Look-ups in named tables: a row name and a column name give one cell, copied from the table.

Zal:
	Fom	Lakesu	Relit	Tuvuri	Buzoza	Fol	Pafasu
Par	-1.787	2.913	-1.018	0.273	-0.763	1.859	3.328
Vav	-5.078	-1.477	0.648	1.354	-2.565	2.320	2.688
Nep	-2.603	-0.542	-1.304	1.609	3.427	2.083	-1.986
Buk	-4.615	-1.397	3.863	1.773	-0.616	0.525	1.107
Bapulid	-0.444	-6.012	5.435	-0.087	-6.236	0.065	3.684
Ziteso	5.602	-2.030	0.866	1.296	-6.632	-1.280	-3.707

Buk, Tuvuri -> 1.773
Buk, Pafasu -> 1.107
Vav, Buzoza -> -2.565
Ziteso, Buzoza -> -6.632
Buk, Buzoza -> -0.616
Nep, Buzoza -> 3.427
Vav, Lakesu -> -1.477
Ziteso, Tuvuri -> 1.296
Par, Pafasu -> 3.328
Buk, Fol -> 0.525

Vugun =
fields: Bop, Sidag, Dava, Vupimal, Milebip, Gudaf, Gib, Dimagur, Pabaf
Viketo: [138, 157, 203, 197, 90, 96, 170, 75, 130]
Viroluk: [138, 153, 177, 161, 96, 100, 199, 96, 172]
Sofoges: [174, 190, 176, 149, 106, 121, 120, 87, 174]
Nifi: [63, 118, 104, 170, 193, 138, 138, 146, 69]
Tareg: [174, 112, 130, 131, 97, 177, 192, 179, 189]
Kogot: [153, 150, 80, 183, 142, 72, 152, 196, 140]
Leb: [119, 141, 202, 208, 97, 85, 195, 86, 215]
Nodalo: [145, 114, 114, 94, 174, 197, 151, 171, 153]
Dod: [100, 145, 116, 92, 173, 183, 72, 161, 111]
Nebe: [162, 168, 170, 117, 125, 159, 122, 97, 186]
Fof: [195, 151, 191, 177, 83, 69, 170, 115, 181]
Meli: [204, 189, 196, 168, 123, 122, 95, 75, 108]
Medepi: [193, 175, 161, 83, 91, 186, 111, 96, 137]

Sidag of Dod is 145
Milebip of Fof is 83
Dimagur of Fof is 115
Gib of Kogot is 152
Pabaf of Kogot is 140
Pabaf of Leb is 215
Bop of Dod is 100
Gudaf of Sofoges is 121
Gib of Medepi is 111
Dimagur of Medepi is 96
Vupimal of Tareg is 131
Dava of Dod is 116
Dimagur of Nebe is 97
Dimagur of Nifi is 146
Sidag of Meli is 189
Gudaf of Fof is 69
Gib of Viroluk is 199
Sidag of Nebe is 168
Which row has the largest Pabaf? Leb

Table Buz
            Lut   Nimis     Rus    Roz  Zesore   Linat   Satul     Vom     Sog     Vik
Kefuf      1569    4541   19345  32380   31682   49969   18434   14651   29348   18540
Fabez     54395   12203   38576  -8565   64612  -41985    -405   42963   75594  -17198
Ginimod    6149   50557   37080  29937  -14913   -6570  -15911   19681   36007    5750
Kub       59943   69640   72479  71691   28689   99637   16846   73325  -68175   57468
Lupite   -14143     139   40082  59798  -29490   20229   19902    2144   35612   32440
Bedug     99960   22868   42520  35346   74649   23094  -29834   52049  -36261     -19
Takanir   90028   72214   96002  16199  -34301   38906  -53305   81778   35949   10500
Fedozev   15978   51862   54074    162   18454   57912   44865   52258   16959   51307
Tolos     46429   21807   26021  21599   52780    2766   21685   28228   29233    4440
Zepu       4548    -232    3548  44415   37114   53305    3118   38969   -9666   52362
Raf       14203   66961   88964   7914    -725   38683   44076   82826   -6500   61631
Dezubuf   28232   47604    5064  20376   41708   60566   28704   30640    -313   11343
Gekab     57056   30834   -4619  59645  -42438   15250    3058  -34348   25364   -7611
Lon       59923  -15914  -25877  63225   48799  -35824  -51469   10295   41983  -61056

Kub, Sog -> -68175
Dezubuf, Roz -> 20376
Fedozev, Nimis -> 51862
Dezubuf, Vik -> 11343
Fabez, Lut -> 54395
Tolos, Nimis -> 21807
Tolos, Roz -> 21599
Takanir, Rus -> 96002
Bedug, Vik -> -19
Tolos, Sog -> 29233
Bedug, Nimis -> 22868
Raf, Roz -> 7914
Ginimod, Vik -> 5750
Zepu, Vik -> 52362
Ginimod, Rus -> 37080
Zepu, Roz -> 44415

